Here is a tiny trained network, its code and every weight. The questions are about switching its units off for an input and a target symbol, where a switched-off unit gives its printed mean instead of its output.

import numpy as np


def w(rows, s, z=0):
    codes = np.array(rows[::2]) - 128.0
    scale = np.full(codes.shape[1], s)
    scale[-1] = z or s
    return codes * scale


def f(y):
    return np.maximum(y, 0)


def softmax(a):
    e = np.exp(a - a.max(-1, keepdims=True))
    return e / e.sum(-1, keepdims=True)


def log_softmax(a):
    a = a - a.max(-1, keepdims=True)
    return a - np.log(np.exp(a).sum(-1, keepdims=True))


def net(x, mask):
    ids = ['αβγδεζηθλμξπσφψω'.index(c) for c in x.split()]
    T = len(ids)
    res = E[ids] + P[:T]
    u = 0
    for l in range(2):
        q, k, v = (res @ M[l].T for M in (Q, K, V))
        z = softmax(np.where(np.tri(T) > 0, q @ k.T / 4**0.5, -1e9)) @ v
        res = res + np.where(mask[u], z, O[l][:, -1]) @ O[l][:, :-1]
        u += 1
        y = f(res @ A[l][:, :-1].T + A[l][:, -1])
        res = res + np.where(mask[u : u + 4], y, B[l][:, -1]) @ B[l][:, :-1]
        u += 4
    return log_softmax(res[-1] @ U[:, :-1].T + U[:, -1])


Q, K, V, O, A, B = {}, {}, {}, {}, {}, {}
E = w([
[185,90,141,147],'α',
[171,152,92,88],'β',
[250,63,165,206],'γ',
[148,168,126,132],'δ',
[114,247,1,65],'ε',
[184,79,174,173],'ζ',
[184,114,188,116],'η',
[17,161,205,24],'θ',
[153,121,153,135],'λ',
[81,117,179,54],'μ',
[91,217,66,33],'ξ',
[74,120,173,52],'π',
[193,222,63,65],'σ',
[155,67,158,137],'φ',
[35,215,250,212],'ψ',
[90,230,98,108],'ω',
],0.0091)
P = w([
[253,170,220,99],'0',
[224,50,148,111],'1',
[120,103,167,73],'2',
[112,63,76,143],'3',
[164,92,71,166],'4',
[95,120,81,125],'5',
[104,115,119,126],'6',
[126,131,114,138],'7',
[111,133,129,129],'8',
[108,149,125,125],'9',
[115,130,159,148],'10',
[116,136,167,147],'11',
[128,161,161,137],'12',
[113,161,165,134],'13',
],0.011)
Q[0] = w([
[2,87,141,145],'L0H1',
[154,90,111,168],'L0H1',
[148,40,46,77],'L0H1',
[199,188,60,142],'L0H1',
],0.0078)
K[0] = w([
[138,130,154,147],'L0H1',
[155,62,114,173],'L0H1',
[254,125,119,51],'L0H1',
[176,206,141,130],'L0H1',
],0.0083)
V[0] = w([
[214,211,169,134],'L0H1',
[222,247,113,127],'L0H1',
[15,253,117,89],'L0H1',
[153,2,190,71],'L0H1',
],0.0053)
O[0] = w([
[197,201,195,65,253],'L0H1',
[57,95,249,138,201],'L0H1',
[166,38,144,204,229],'L0H1',
[194,255,65,133,81],'L0H1',
],0.0079,0.0023)
A[0] = w([
[85,187,53,142,254],'L0N1',
[55,151,197,122,124],'L0N2',
[161,2,163,116,172],'L0N3',
[183,115,72,184,229],'L0N4',
],0.008,0.0046)
B[0] = w([
[134,2,232,137,207],'L0N1',
[142,125,116,169,254],'L0N2',
[85,196,96,41,173],'L0N3',
[3,50,209,35,170],'L0N4',
],0.0078,0.005)
Q[1] = w([
[151,41,131,146],'L1H1',
[90,187,255,52],'L1H1',
[92,122,76,109],'L1H1',
[143,226,148,129],'L1H1',
],0.01)
K[1] = w([
[118,144,53,54],'L1H1',
[121,64,122,242],'L1H1',
[192,160,92,126],'L1H1',
[134,131,255,89],'L1H1',
],0.0072)
V[1] = w([
[119,166,194,213],'L1H1',
[109,198,253,171],'L1H1',
[88,118,174,120],'L1H1',
[193,100,140,138],'L1H1',
],0.0068)
O[1] = w([
[254,84,13,125,198],'L1H1',
[153,48,151,93,254],'L1H1',
[111,46,109,110,176],'L1H1',
[151,118,152,183,132],'L1H1',
],0.009,0.0098)
A[1] = w([
[136,161,180,109,113],'L1N1',
[128,156,122,162,63],'L1N2',
[255,110,151,48,6],'L1N3',
[161,118,95,161,85],'L1N4',
],0.0074,0.0019)
B[1] = w([
[12,204,97,67,139],'L1N1',
[157,187,101,151,128],'L1N2',
[1,117,68,136,253],'L1N3',
[202,170,51,254,137],'L1N4',
],0.0085,0.0081)
U = w([
[84,158,102,132,83],'α',
[108,158,110,111,77],'β',
[47,136,141,1,164],'γ',
[199,120,126,136,255],'δ',
[83,151,114,129,82],'ε',
[95,150,119,121,110],'ζ',
[107,163,91,118,84],'η',
[98,142,126,114,76],'θ',
[121,140,128,105,110],'λ',
[108,150,112,106,62],'μ',
[145,147,124,83,91],'ξ',
[115,150,112,111,59],'π',
[91,151,98,133,66],'σ',
[105,167,101,119,111],'φ',
[109,49,109,127,137],'ψ',
[135,124,134,94,150],'ω',
],0.0099,0.0063)

Each question gives the input, a string of symbols that net reads in full, and the target symbol t.
The units are the heads (4 rows each of Q, K, V and O) and the neurons (one row each of A and B). Each row of codes is followed by its name. A weight is (code - 128) times the scale printed after its matrix; where a second scale follows, it is the last column's (O, A, B and U).
mask holds one flag per unit, layer by layer, with each layer's heads first. A switched-off unit (its flag False) gives its mean, the last column of its rows in O or B, instead of its output. The means were averaged over made-up inputs and are rounded, as every weight is.
A unit's drop is (log p(t) with every unit on - log p(t) with that unit switched off) / (log p(t) with every unit on - log p(t) with every unit switched off).
The circuit of an input: a set's keep is (log p(t) with only the set's units on - log p(t) with every unit switched off) / (log p(t) with every unit on - log p(t) with every unit switched off). Starting from all 10 units, units are removed one at a time, each time the one whose removal leaves the highest keep (on an exact tie, the one counted first), for as long as the keep stays at least 0.8.
units of the circuit, in order: the units of the circuit, biggest drop first
most important unit: the unit with the biggest drop
top k neurons: the k neurons with the biggest drops, biggest first
top k neurons in layer l: the k neurons of layer l with the biggest drops, biggest first
drop when u is switched off: that unit's drop, to one decimal
input ζ ω λ ζ α, target γ: most important unit => L0N4
input ψ θ ψ ψ ψ φ, target γ: units of the circuit, in order => L0N4; L0N3
input ω ψ ψ ψ ψ β ψ ψ ψ ξ, target ψ: top 2 neurons in layer 0 => L0N1; L0N3
input ω ξ ψ ψ ω ψ ψ γ, target γ: units of the circuit, in order => L0N4; L0N3
input ψ σ ξ, target ψ: top 3 neurons in layer 0 => L0N2; L0N4; L0N3
input η δ β, target γ: units of the circuit, in order => L1N3; L0H1
input ψ δ θ, target ψ: top 2 neurons in layer 0 => L0N2; L0N4
input θ θ δ ε, target γ: units of the circuit, in order => L0N4; L1H1
input ω δ θ λ, target γ: top 2 neurons => L0N4; L0N2
input δ ξ ξ ψ ψ ω ψ δ ω ψ α, target γ: top 3 neurons => L0N3; L0N4; L0N2
input ψ ψ ξ ψ ψ φ, target γ: top 3 neurons in layer 0 => L0N3; L0N4; L0N2
input ω ξ γ, target γ: top 2 neurons in layer 0 => L0N3; L0N2
input ω ω ω ψ ψ ξ θ ω ξ ζ, target γ: top 2 neurons in layer 0 => L0N3; L0N4
input β σ η, target γ: top 2 neurons => L1N1; L1N3
input δ ω σ λ η, target γ: top neuron => L0N4
input φ ω ζ, target γ: top 2 neurons in layer 1 => L1N1; L1N3
input ψ γ ω, target ψ: top 2 neurons => L1N3; L0N2
input ω γ ω σ, target γ: top 3 neurons in layer 0 => L0N2; L0N1; L0N4
input ζ α ξ δ, target γ: drop when L1N3 is switched off => -0.1
input ψ ω θ, target ψ: top neuron in layer 0 => L0N2
input ψ δ ω, target ψ: drop when L1N3 is switched off => 0.3
input α γ ω ζ σ, target γ: drop when L1N1 is switched off => 0.1
